Each row has a name. Each question is about the rows just above it.

fozus: [183 157 145 125 119 194 177 121 127 145 177 119 149 199 197 124 122 120
 201 164 161 132 117 140 111 165 136 131 145 155 158 120 120 114 119 130
 119 115 151 126 124 183 119 190 120 120 136 170 202 123 170 102 122 141
 191]
pifab: [164 153  89 153 119 199 177 122 101 149 151 120 100 202 190 102 149 111
 199 159 118 154 118 150 101 128 152  90  95 109 114 106 143 109 137 156
 120 114 105 156 130 186 120 193 108 114  81 168 203 125 139 149 103  83
 178]
bol: [119 112  88 110 142  78  98  99 134 109 128 134  91  73  96 147 111 157
  84 114 128 115 116 110 101 133 112 119  87 109 120 162 114 102 117 112
 123 107  99 110 126  90 145  83 162 151 106 107  77 137 133 110 156  94
 108]
Gepin: [144 177  82 138 169 133 161 183 113 167 146 156  86 128 133 128 147 154
 128 173 128 139 157 158  97 138 148  97  82  99 114 190 157 100 169 134
 139 107  95 135 179 152 177 142 154 152  83 103 126 185 144 174 140  80
 139]
palur: [ 88 126 130 170 191  79 100 160 152 142  84 154 114  73  87 155 171 167
  79 116  90 162 151 150 143  85 157 133 122  99  97 163 169 145 168 166
 152 149 132 168 166  92 158  85 165 169  98 109  75 163  83 134 158 136
  94]
zos: [165 115 135 146 143 182 145 138 117 115 156 148 139 189 184 116 145 138
 189 122 137 133 151 120 130 141 125 121 138 137 137 121 144 141 142 138
 150 148 137 143 139 159 141 172 129 148 127 133 192 138 147 113 117 132
 175]
Whose row is [183 157 145 125 119 194 177 121 127 145 177 119 149 199 197 124 122 120
 201 164 161 132 117 140 111 165 136 131 145 155 158 120 120 114 119 130
 119 115 151 126 124 183 119 190 120 120 136 170 202 123 170 102 122 141
 191]?  fozus
Which row holds [144 177  82 138 169 133 161 183 113 167 146 156  86 128 133 128 147 154
 128 173 128 139 157 158  97 138 148  97  82  99 114 190 157 100 169 134
 139 107  95 135 179 152 177 142 154 152  83 103 126 185 144 174 140  80
 139]?  Gepin
Whose row is [164 153  89 153 119 199 177 122 101 149 151 120 100 202 190 102 149 111
 199 159 118 154 118 150 101 128 152  90  95 109 114 106 143 109 137 156
 120 114 105 156 130 186 120 193 108 114  81 168 203 125 139 149 103  83
 178]?  pifab
Whose row is [119 112  88 110 142  78  98  99 134 109 128 134  91  73  96 147 111 157
  84 114 128 115 116 110 101 133 112 119  87 109 120 162 114 102 117 112
 123 107  99 110 126  90 145  83 162 151 106 107  77 137 133 110 156  94
 108]?  bol

mozef: [ 90 187 182 174 166 156 144 133 121 110  99  89  82  74  69  66  65  66
  69  74  82  90 100 111 122 135 146 156 166 175  69 187 191 191 190 186
 181 175 100 103 107  68 117 123 127 134 139 145 148 153 156 158 158 159
 158 157 153 149]
pirom: [190 187 182 174 166 156 144 133 121 110  99  89  82  74  69  66  65  66
  69  74  82  90 100 111 122 135 146 156 166 175 182 187 191 191 190 186
 181 175 166 156 145 134 123 112 101  90  81  75  69  67  65  65  73  74
  81  89  99 110]
doto: [162 163 166 165 164 161 157 154 147 142 135 128 121 115 109 104  99  96
  74  91  91  90  93  97 101 107 112  89 124 132 139 144 151 156 160 163
 165 165 166 164 161 157 152 146 140 134 127 121 113 108 103  98  94  91
  90  91  91  94]
Whose row is [190 187 182 174 166 156 144 133 121 110  99  89  82  74  69  66  65  66
  69  74  82  90 100 111 122 135 146 156 166 175 182 187 191 191 190 186
 181 175 166 156 145 134 123 112 101  90  81  75  69  67  65  65  73  74
  81  89  99 110]?  pirom
[ 90 187 182 174 166 156 144 133 121 110  99  89  82  74  69  66  65  66
  69  74  82  90 100 111 122 135 146 156 166 175  69 187 191 191 190 186
 181 175 100 103 107  68 117 123 127 134 139 145 148 153 156 158 158 159
 158 157 153 149] is in which row?  mozef

bofo: [134 124 125 150 124 125 133 131 138 133  93 124 130 119 118 137 126 126]
Videm: [125 126 130 141 130 132 128 131 130 127 154 132 129 134 146 134 130 130]
vame: [134 128 124 151 115 127 136 127 143 135  78 132 128 109 125 136 128 126]
Zege: [130 130 128 149 136 125 128 124 130 128 137 120 125 137  69 127 133 127]
vilo: [126 126 128 118 120 131 133 133 130 128 124 138 131 120 194 123 131 129]
Whose row is [125 126 130 141 130 132 128 131 130 127 154 132 129 134 146 134 130 130]?  Videm
Whose row is [134 124 125 150 124 125 133 131 138 133  93 124 130 119 118 137 126 126]?  bofo

noz: [127 128 132 131 179 128 127 129 132]
Meduk: [133 131 129 125 122 179 131 131 121]
Von: [180 104 123 190 174 110 104  99 177]
vogop: [125 121 179 112 178 143 156 105 146]
bap: [148  98 145 151  99 153  99 170 158]
The one value in vogop and noz:  [179]
Shared by Von and bap:  [99]
Which value is in both bap and Von?  [99]

vib: [147 156 117 125 145 135 134  93 100 127 158 136 122 171 135 156 131 114
 130  91 124 151 139 158 149 145 136 113 142 175]
noris: [118 147 129 125 148 133 171 111 127 131 149 126 136 149 148 124 164 117
 107 135  91 128 134 113 122 138 120 121 138 127]
bipag: [118 147  96 125 130 133 122 111 127 131 149  90 136 149 148 124 164 117
 107 135 116 128 134 113 122 138 120 121 138 127]
Which row holds [147 156 117 125 145 135 134  93 100 127 158 136 122 171 135 156 131 114
 130  91 124 151 139 158 149 145 136 113 142 175]?  vib
Whose row is [118 147  96 125 130 133 122 111 127 131 149  90 136 149 148 124 164 117
 107 135 116 128 134 113 122 138 120 121 138 127]?  bipag

Dup: [132 120 136 133 143 141 117 134 140 130 100]
Kez: [112 138 114 136 129 134 129 120 130 130 123]
lakev: [132 120 136 133 143 141 117 131 153 125 157]
zupo: [118 153 158 115 120 134 126 116 129 122 126]
lol: [143 105 127 113 122 121 120 134 141 131 160]
lif: [113 129 142 126 127 141 107 120 132 129 118]
riza: [138 175 134 139 133 119 140 108 116 130 133]
gog: [106 100 135 132 130 127 119 176 109 130 129]
bola: [141 111 145 111 132 136 107 125 108 140 157]
gosu: [140 152 105 120 129 125 119 182 157 129 134]
Teze: [123 109 122 140 125 147 154 126 114 123 133]
Which value is in both Kez and bola?  [136]
Whose row is [132 120 136 133 143 141 117 131 153 125 157]?  lakev
The one value in lol and bola:  [141]
The one value in Teze and lol:  [122]
Whose row is [118 153 158 115 120 134 126 116 129 122 126]?  zupo

sez: [130 125 141 140 125 128 137 136 130 112 132 130 124 134 128 113 125 131
 130 132 131 124 129 132 126 121 128 119 129 121 126 123 129 123 129 128
 132 120 121 127 123 128 137 128 133]
Mene: [127 137 135 135 130 128 112 107 141 113 124 114 132 122 138 141 129 136
 121 127 117 124 125 128 122 119 121 117 139 148 138 121 122 141 151 125
 141 121 132 143 127 126 128 122 118]
gure: [146 103 154 133 133 123 129 164 123 127 126 141 124 144 104 115 114 115
 132 123 135 128 128 131 123 123 134 147 122 123 117 125 136 116  99 127
 111 133 120 114 100 130 126 146 127]
sase: [118 143 124 126 125 130 122 102 133 126 112 115 122 111 145 143 133 148
 116 118 105 115 131 121 117 135 116 121 137 145 160 123 118 144 162 124
 143 122 137 145 134 114 126  93 119]
tiv: [119 137 136 139 121 131 134 126 117 134 130 121 121 133 126 114 139 130
 140 133 121 118 125 131  94 130 127 126 135 128 134 131 132 135 135 126
 139 119 134 129 132 124 133 113 129]
Niz: [135 126 142 135 131 129 107 122 133 114 136 118 122 137  93 134 138 118
 133 137 134 134 128 135 128 112 129 125 139 144 114 125 128 137 131 128
 133 128 131 134 122 139 126 149 124]
vefiv: [134 123 137 138 135 127 120 133 135 115 145 125 131 143 120 123 127 113
 138 137 139 135 127 137 139 110 135 123 125 128 103 128 134 126 115 131
 123 125 123 123 128 139 131 160 129]
Gezi: [148 113 137 130 149 115  98 153 144 129 156 129 146 159  99 138 122  81
 150 135 150 151 133 144 161 102 150 148 118 134  66 150 153 116  69 129
  93 134 127 102 114 155 125 213 116]
fegi: [115 137 134 130 117 140 130 113 105 118 127 115 112 129 128 118 144 145
 136 139 120 118 119 128 107 129 121 122 141 136 144 117 120 148 161 130
 151 127 136 143 139 124 124  99 134]
Whose row is [119 137 136 139 121 131 134 126 117 134 130 121 121 133 126 114 139 130
 140 133 121 118 125 131  94 130 127 126 135 128 134 131 132 135 135 126
 139 119 134 129 132 124 133 113 129]?  tiv
Whose row is [134 123 137 138 135 127 120 133 135 115 145 125 131 143 120 123 127 113
 138 137 139 135 127 137 139 110 135 123 125 128 103 128 134 126 115 131
 123 125 123 123 128 139 131 160 129]?  vefiv
[127 137 135 135 130 128 112 107 141 113 124 114 132 122 138 141 129 136
 121 127 117 124 125 128 122 119 121 117 139 148 138 121 122 141 151 125
 141 121 132 143 127 126 128 122 118] is in which row?  Mene
Whose row is [115 137 134 130 117 140 130 113 105 118 127 115 112 129 128 118 144 145
 136 139 120 118 119 128 107 129 121 122 141 136 144 117 120 148 161 130
 151 127 136 143 139 124 124  99 134]?  fegi
Whose row is [118 143 124 126 125 130 122 102 133 126 112 115 122 111 145 143 133 148
 116 118 105 115 131 121 117 135 116 121 137 145 160 123 118 144 162 124
 143 122 137 145 134 114 126  93 119]?  sase

gop: [112 142 105 153 122 100 151 108  95 137 141  88 126 129 142 121 107 118
 122]
Vago: [144 137 138 157  93  89 115 132 123 168 127 127 140  78 177 126 107 127
 133]
buve: [144 137 138 157  93  89 115 132 123 168 127 127 140  78 177 126 153  81
 103]
mor: [112 149 103 164 160 116 115 109 151 127  85 126 131 117 129 121 155 129
 111]
Puvo: [135 136 136 112 114 132 139 150 101 109 127  88 109 108 157 162 105 146
 144]
seru: [140 130  83 169 101  87 116 144 144 110 153 146 163 113  84 123 155 142
 136]
Mem: [ 85 143 107 116 138 128 113 127 196 102 136 144 146 119 158 154 120 108
 105]
Fivef: [112 142 105 153 122 100 151 108  95 137 141  88 126 115 142 129  96 172
 135]
muzo: [125 161 117 121 121 148 120 115  91 136 132 123 120 110 128 134 125  63
 114]
mepup: [140 130 161 169 101 114 116 144 144 110 153 146 163 113  84 123 155 142
 136]
Whose row is [140 130 161 169 101 114 116 144 144 110 153 146 163 113  84 123 155 142
 136]?  mepup
Whose row is [140 130  83 169 101  87 116 144 144 110 153 146 163 113  84 123 155 142
 136]?  seru
The row with [ 85 143 107 116 138 128 113 127 196 102 136 144 146 119 158 154 120 108
 105] is  Mem
Whose row is [144 137 138 157  93  89 115 132 123 168 127 127 140  78 177 126 107 127
 133]?  Vago
Shared by gop and muzo:  [121]

rogoz: [111 166 141 142 122 150 159 112]
tet: [ 87  82  96 167  85 142 135 194]
mogo: [ 97 104 134 136 113 181 125 151]
dalu: [105 133 155 136 125 167 145 104]
Whose row is [ 87  82  96 167  85 142 135 194]?  tet
Shared by rogoz and tet:  [142]
Shared by dalu and tet:  [167]
The row with [105 133 155 136 125 167 145 104] is  dalu
The one value in tet and rogoz:  [142]

puna: [122 135  98 129 126 135 143 115 117 163 119 127 143 121 152 134 134 117
 122 150 131 118 144 156 137 113 132 163 109 151 153 141 128 188 148 136
 103 128 147 155 161 117 114 145 149 131 172]
timed: [128 111 100 135 114 120 129 161 135 143 139 136 145 133 128 105 103 135
 111 120 142 108 113 110 110 121  92  89 128 127  86 147 117  86 129 127
 118 121 124  93 121 142 132 110 111  91 102]
Riva: [115 136 150 133 120 132 136  61 105 118 118 112 128 157 113 148 117 113
 143 106  99 147 129 119 147 136 128 127 131 136 144 124 149 123 137 120
 160 148 129 127 119 123 107 155 135 148 127]
Sune: [126 144 150 137 138 123 131  84 119  83 128 117  96 146 113 151 130 125
 148 111 106 150 134 119 155 137 133 133 135 122 145 101 151 124 114 112
 160 131 117 132 111 131 125 153 131 152 125]
lun: [127 130  93 134 120 122 138 137 133 157 129 126 149 138 139 119 111 128
 110 133 140 128 130 129 124 112 103 127 116 144 115 127 125 131 142 134
 112 117 131 121 139 131 122 136 130 104 137]
Bozag: [143 102 121 126 132 118 105 208 155 106 147 152 116 105 121  94 128 151
 117 126 155  89 113 110  96 135 114  85 138  94  77 123 104  77 101 123
 117 113 116  93 106 145 162  79  95  93  88]
vam: [145 138  90 131 154 118 127 193 160 129 136 144 119 110 153 121 139 146
 112 155 162 126 149 148 119 113 120 152 116 126 129 127 115 165 120 132
 103 104 128 142 147 132 154 123 130 110 154]
kava: [116 107 108 126  99 137 135 124 109 168 126 129 156 126 132 113 113 115
 116 125 127 113 112 126 117 124 114 105 123 140 105 153 117 112 143 133
 112 134 141 112 136 127 112 116 125 109 119]
Where do [127 130  93 134 120 122 138 137 133 157 129 126 149 138 139 119 111 128
 110 133 140 128 130 129 124 112 103 127 116 144 115 127 125 131 142 134
 112 117 131 121 139 131 122 136 130 104 137] appear?  lun

madud: [126 165 126 171]
guga: [139 135 152  85]
gabi: [ 89 125  84 139]
zibis: [138  83  67  66]
pof: [75 64 65 82]
mitog: [79 83 70 65]
bis: [ 67  64 138  55]
rufit: [126 126 129  50]
Gefe: [97 81 96 66]
The one value in gabi and guga:  [139]
The one value in bis and pof:  [64]
The one value in zibis and Gefe:  [66]
Where do [97 81 96 66] appear?  Gefe
The one value in zibis and mitog:  [83]
Which value is in both madud and rufit?  [126]
Which value is in both mitog and zibis?  [83]

muke: [129 139 109 114 107 110 106 132  91 106 137 109 126 132 103 152]
Misir: [114 110 103  90 101  95 120 112 105 111 141 109  95 124 105 113]
nured: [114 151 108 150 133 139 102 138  96 108 151 121 132 141 121 170]
kilu: [124  89 146 133 144 142  96 101 199 122 140 130 123  82 134  68]
[114 151 108 150 133 139 102 138  96 108 151 121 132 141 121 170] is in which row?  nured
Where do [124  89 146 133 144 142  96 101 199 122 140 130 123  82 134  68] appear?  kilu

bet: [ 74 156 145  93 151 168 169 106 153 105 198 127 176 118 198 175 120 140
 149 151 103 119 126]
Dav: [148  45  70 122 133 102 109 163 144 135 145 116 146  96 121 122 106 150
 103 112 181 104 164]
Mibi: [187  53  43 110 140  98  95 147 126 120 161 131 123 129 149 100 134 142
  94 125 169 114 121]
Shared by Mibi and Dav:  [121]
Whose row is [187  53  43 110 140  98  95 147 126 120 161 131 123 129 149 100 134 142
  94 125 169 114 121]?  Mibi
The one value in Dav and Mibi:  [121]

